Each row has a name. After each piece below comes the name of the row it's from, unless a question asks for something else. Each question is about the rows just above it.

[-2.06  3.36 -2.14  3.17  2.10 -2.74 -1.35  4.35  1.90 -3.40  2.67  2.28
  2.98 -2.32  0.60 -4.63  0.31 -8.60  7.63 -3.69  1.35 -1.28 -0.19  0.73
 -0.80 -0.01  3.13] -> G
[-0.88 -0.28  0.35  2.65  0.01 -4.42  4.88 -0.26  5.17  0.59 -0.38 -0.60
  0.40 -0.45  0.66  0.13  0.23  0.15  0.42 -0.36 -0.37 -0.03  0.34 -0.26
 -0.28 -0.88  0.01] -> U
[ 0.35 -0.26 -0.28 -0.88  2.53  4.88 -4.42  5.17  0.59  2.65 -1.79 -5.02
  6.93 -5.30  6.10  2.48  0.38 -0.09  2.42 -4.07 -2.34  1.07  2.54 -1.38
 -3.01 -5.45  0.63] -> D
[-5.46 -1.03 -1.68  2.52 -2.33 -1.90 -1.69  6.57  2.21 -1.09  1.82 -1.94
  8.57 -4.40  5.85  2.10 -0.84 -7.79  4.43 -5.57  0.15  1.03  2.75  3.38
 -4.05  0.97  3.70] -> S
The row with [ 0.34 -0.26 -0.28 -0.88  0.01] is : U
Give the next entry after [-0.45  0.66  0.13  0.23]. : [0.15]
Which entry of D is missing from [ 1.07  5.17  2.65 -4.07  6.93 -5.02 -1.79 -1.38 -3.01 -0.26  0.63  2.48
 -4.42  0.59 -0.09 -0.28  4.88 -0.88  2.53  2.42  6.10  0.38 -2.34 -5.45
 -5.30  0.35]? : [2.54]
The row with [ 0.35 -0.26 -0.28 -0.88  2.53  4.88 -4.42  5.17  0.59  2.65] is : D

[-3.88 -0.60  0.79 -0.69 -0.18  2.35  1.56] : E
[-3.74 -2.15 -6.43  2.32  0.08  1.79 -2.01] : Y
[ 2.27  1.85 -8.91  2.58 -3.73 -2.15 -6.43] : P
find: [-3.73 -2.15 -6.43] : P
The row with [ 0.79 -0.69] is : E

[-3.43 -2.33 -1.95  1.46] = Vovi
[-7.21 -3.93  3.70 -5.12] = reri
[ 7.27  3.70 -5.12 -3.93] = Gulu
[-7.54 -7.21 -7.20  2.47] = Ranep
[-3.69  2.72  5.84 -4.71] = Rop
[ 6.63 -2.20  7.55  6.43] = gud
Which entry of Ranep is missing from [ 2.47 -7.54 -7.20]? : [-7.21]
Give the next entry after [-7.21 -7.20]. : [2.47]
find: [ 3.70 -5.12 -3.93] : Gulu

[ 0.89 -2.03 -3.81  3.66  3.60  3.03 -0.49 -1.55 -0.84  3.31  0.85  4.86
 -3.13] -> Kedu
[-0.54  0.83  8.90 -2.30  1.03 -1.06  4.77  3.19 -1.68 -1.42 -0.50 -1.26
 -0.72] -> dud
[-1.19 -1.04 -6.47  4.53 -2.66  5.22 -3.19 -5.40  3.46  0.17  3.85  0.08
  0.56] -> mag
[ 2.20  4.14  7.31 -0.67  0.48 -1.69  1.05  6.06 -2.35  0.34 -0.15 -3.08
  1.76] -> Lukir
[ 2.13 -1.44  1.36 -4.25  5.91 -0.37  5.02  0.78 -1.66  4.63  4.03  7.50
 -1.92] -> lipus
[ 0.69  2.79  7.95 -2.92 -2.65 -0.71  3.73  6.76 -0.77 -1.11  2.74 -2.23
  1.83] -> Zagu
[-1.64  2.16 -1.44  1.36 -4.25  5.91 -0.37  5.02  0.78 -1.95  6.51  0.48
 -3.24] -> kek
[-0.05  6.33  8.25  1.74  3.43 -1.16  4.77  4.77  0.06  6.77  1.21  1.45
  0.12] -> Zozim
[-3.91 -0.52  0.78 -2.24  0.87 -6.02  2.15 -1.47 -0.23 -2.84  0.13 -2.44
  2.16] -> Vagag
[ 0.78 -2.24 -0.23 -2.44  2.15 -6.02  0.13 -3.91  0.87 -2.83 -2.84 -0.52
  2.70] -> nusa
Which row holds [ 0.78 -2.24 -0.23 -2.44  2.15 -6.02  0.13 -3.91  0.87 -2.83 -2.84 -0.52]? : nusa
find: [ 2.16 -1.44  1.36 -4.25  5.91 -0.37  5.02  0.78] : kek
Give the next entry after [-6.47  4.53]. : [-2.66]
Which row holds [ 2.16 -1.44  1.36 -4.25  5.91 -0.37  5.02  0.78 -1.95  6.51  0.48 -3.24]? : kek
Shuffled nusa with one entry gone: [ 0.13  0.87 -2.83 -0.52 -2.24 -6.02  0.78  2.15  2.70 -0.23 -2.44 -3.91], missing : [-2.84]
Which entry of Vagag is missing from [-0.23 -1.47  2.16 -2.84  0.87  0.13 -2.24  0.78 -3.91 -2.44 -0.52 -6.02]? : [2.15]
What is the next entry after [6.51 0.48]? : [-3.24]

[ 2.68  5.45  0.00  5.16 -0.76  6.29 -1.52  1.91  6.34 -1.55  2.07  2.43]  fof
[ 1.88 -3.63  4.24 -3.96  1.95  0.14  2.05 -2.16 -2.72 -3.38 -2.92 -0.88]  Pumat
[ 3.10  1.86  1.39  1.75  1.97  2.28  0.53  2.28  0.99 -2.57 -0.79  3.04]  tasev
[ 0.14  2.93 -0.76  2.28 -0.69  3.47 -1.50  0.50  5.45  0.42  1.38  0.44]  fosa
[ 1.01  2.65 -0.43  3.73 -0.12  7.21  0.04  2.21  4.94 -3.01  0.67  1.39]  Doz
[ 0.43  2.45 -1.23  1.83  0.84  0.26 -0.59  1.92  2.23 -0.88 -2.92 -3.38]  kisik
[ 0.44 -4.73  4.17 -4.54  0.62  0.36  1.98 -2.09 -2.43 -2.99 -2.52 -0.84]  nis
[ 1.23 -0.73  1.75  0.18 -0.22  2.54  1.17  0.54 -0.86 -3.04 -0.43  0.60]  fel
[ 2.92 -0.32  2.50 -0.22  1.42  2.59  0.56 -0.51  0.43 -2.76 -0.98  0.57]  Lunap
[ 0.83 -2.12  1.85 -1.47  0.49  0.01  1.68 -0.03 -2.30 -2.09 -1.17 -0.02]  Kazet
[-0.16  1.57 -1.33  2.86  0.47  2.82 -0.10  1.47  3.29  0.06  0.00  0.83]  Foza
What is the next entry after [-0.76  2.28]? : [-0.69]
Which row holds [-3.38 -2.92 -0.88]? : Pumat
find: [ 1.57 -1.33  2.86  0.47  2.82 -0.10] : Foza
Shuffled Kazet with one entry gone: [-1.17  1.68  0.83 -2.30 -2.12  1.85 -0.02 -2.09  0.01  0.49 -1.47], missing : [-0.03]
The next entry after [ 5.45  0.00  5.16 -0.76  6.29 -1.52  1.91  6.34 -1.55]: : [2.07]

[ 0.18  4.80 -0.06  1.60  4.02 -1.38] = tole
[ 1.35  2.86  1.06  1.96  0.28 -2.54] = Mul
[-2.52  0.41  1.88  0.00 -2.39 -1.88] = Notu
[ 1.75 -0.75  1.68  0.50 -2.01 -1.67] = Nifal
[ 0.79  3.76 -0.60  2.02  4.28 -1.34] = lanu
[ 0.00  1.88 -2.39 -0.96  1.82 -1.94] = Vus
[ 0.88 -2.49  0.41  0.53 -2.73  0.66] = Moliv
[ 1.55 -0.10  1.44  0.84 -2.18 -2.48] = zal
[-1.45  5.82 -2.10  1.24  7.93  0.25] = Digoz
[-2.52  0.41  1.88  0.00 -2.39] is in which row? : Notu
Shuffled lanu with one entry gone: [ 3.76  4.28  0.79  2.02 -1.34], missing : [-0.60]
Give the next entry after [-2.49  0.41]. : [0.53]
Where do [-0.60  2.02  4.28] appear? : lanu
find: [0.00 1.88] : Vus
The next entry after [2.02 4.28]: : [-1.34]
find: [ 1.55 -0.10  1.44] : zal

[-5.14 -5.55 -6.35 -5.03  0.89 -6.65 -6.43 -5.56  0.98 -1.30 -2.11  0.66
 -5.14 -6.32  0.80  0.99]  N
[-3.53 -6.45 -6.47 -5.63  3.71 -7.44 -6.99 -6.72  2.49 -0.48 -5.44  2.15
 -5.35 -6.71  3.04  1.03]  M
[-0.13  1.75 -4.52  1.31 -0.23 -1.26  0.22 -1.38 -2.79 -1.09  2.10 -3.66
  2.85  2.22  0.26  1.35]  A
[-3.53 -6.45 -6.47 -5.63  3.71 -7.44 -6.99 -6.72  2.49 -0.48 -5.44  2.15
 -5.35 -6.09  0.80 -6.22]  T
[-3.53 -6.45 -6.47 -5.63  3.71 -7.44 -6.99 -6.72  2.49 -0.48 -5.44 -0.47
 -5.35 -6.09  3.04 -6.63]  X
Shuffled N with one entry gone: [-6.35 -6.32 -5.14 -5.55 -5.14  0.66 -5.03  0.80 -6.43 -6.65  0.89 -2.11
  0.99 -5.56 -1.30], missing : [0.98]
Give the next entry after [-6.47 -5.63  3.71 -7.44 -6.99 -6.72  2.49 -0.48 -5.44 -0.47]. : [-5.35]
Shuffled X with one entry gone: [ 3.71 -6.45 -6.63 -7.44 -3.53 -6.09 -0.47 -5.35 -5.63  2.49 -6.47 -5.44
 -6.72  3.04 -6.99], missing : [-0.48]
The next entry after [-0.23 -1.26  0.22 -1.38 -2.79 -1.09]: : [2.10]
Which entry of M is missing from [-6.47 -6.71 -7.44  1.03  3.04  2.49 -6.99 -5.35  2.15 -5.44 -6.45 -5.63
 -0.48  3.71 -3.53]? : [-6.72]
N without one entry, shuffled: [-5.55 -5.14 -5.03  0.99 -6.32 -6.65 -2.11  0.89 -6.43  0.66  0.98 -6.35
 -5.14  0.80 -1.30]. Gone: : [-5.56]
Which row holds [-3.53 -6.45 -6.47 -5.63  3.71 -7.44 -6.99 -6.72  2.49 -0.48 -5.44  2.15
 -5.35 -6.09  0.80 -6.22]? : T

[-7.01 -8.60  1.23 -4.62 -3.84] -> sife
[-8.18 -7.34 -7.51 -7.01 -8.58] -> fes
[-7.01 -8.60  1.23  1.71  0.13] -> Zogo
find: [-7.01 -8.58] : fes
find: [-7.01 -8.60  1.23  1.71  0.13] : Zogo

[ 4.69 -0.82  0.78  2.67  0.30  0.49 -2.64  0.65 -0.67  1.15] -> mekag
[ 0.02  3.98 -0.91  8.01  0.24  3.01  4.53 -4.11  1.44  2.22] -> fela
[ 0.78  2.67 -0.82  4.69 -1.52  0.79  4.44 -1.50  1.74  1.65] -> Zibi
[ 0.46  3.76 -1.03  7.67 -1.52  1.52  7.25 -2.71  2.40  1.65] -> riv
[ 1.42 -0.90 -0.01  0.84 -0.37  0.66  1.87 -0.36  0.85  1.50] -> Gipi
Shuffled Gipi with one entry gone: [ 1.50  0.85 -0.36  0.84 -0.01  0.66  1.87 -0.90  1.42], missing : [-0.37]
The next entry after [-0.37  0.66  1.87 -0.36]: : [0.85]
Shuffled mekag with one entry gone: [-0.82 -2.64  2.67  1.15 -0.67  0.78  4.69  0.49  0.65], missing : [0.30]
Give the next entry after [-1.52  0.79  4.44 -1.50  1.74]. : [1.65]
The next entry after [-0.82  0.78  2.67  0.30  0.49 -2.64  0.65 -0.67]: : [1.15]
find: [ 0.78  2.67 -0.82  4.69] : Zibi
Give the next entry after [ 1.87 -0.36]. : [0.85]

[-1.92 -6.81  2.98  0.74 -1.92 -0.33 -2.24 -3.49] -> Vara
[-1.01  0.45  2.98  0.74 -1.92 -0.33 -0.51 -3.49] -> dunar
[-1.01  0.45  2.98  0.74 -1.92 -6.78 -2.24 -3.49] -> tivu
The next entry after [-1.92 -6.78]: : [-2.24]
find: [-1.92 -6.81  2.98  0.74 -1.92 -0.33 -2.24 -3.49] : Vara
The next entry after [ 0.45  2.98  0.74 -1.92 -6.78 -2.24]: : [-3.49]

[-5.38 -7.17  8.82  3.86]  Nofin
[-7.17 -5.38  0.61 -1.55]  lamap
[-5.38 -5.39  0.54 -1.64]  bom
What is the next entry after [-7.17 -5.38]? : [0.61]
The next entry after [-5.38 -7.17]: : [8.82]
Shuffled bom with one entry gone: [ 0.54 -1.64 -5.39], missing : [-5.38]

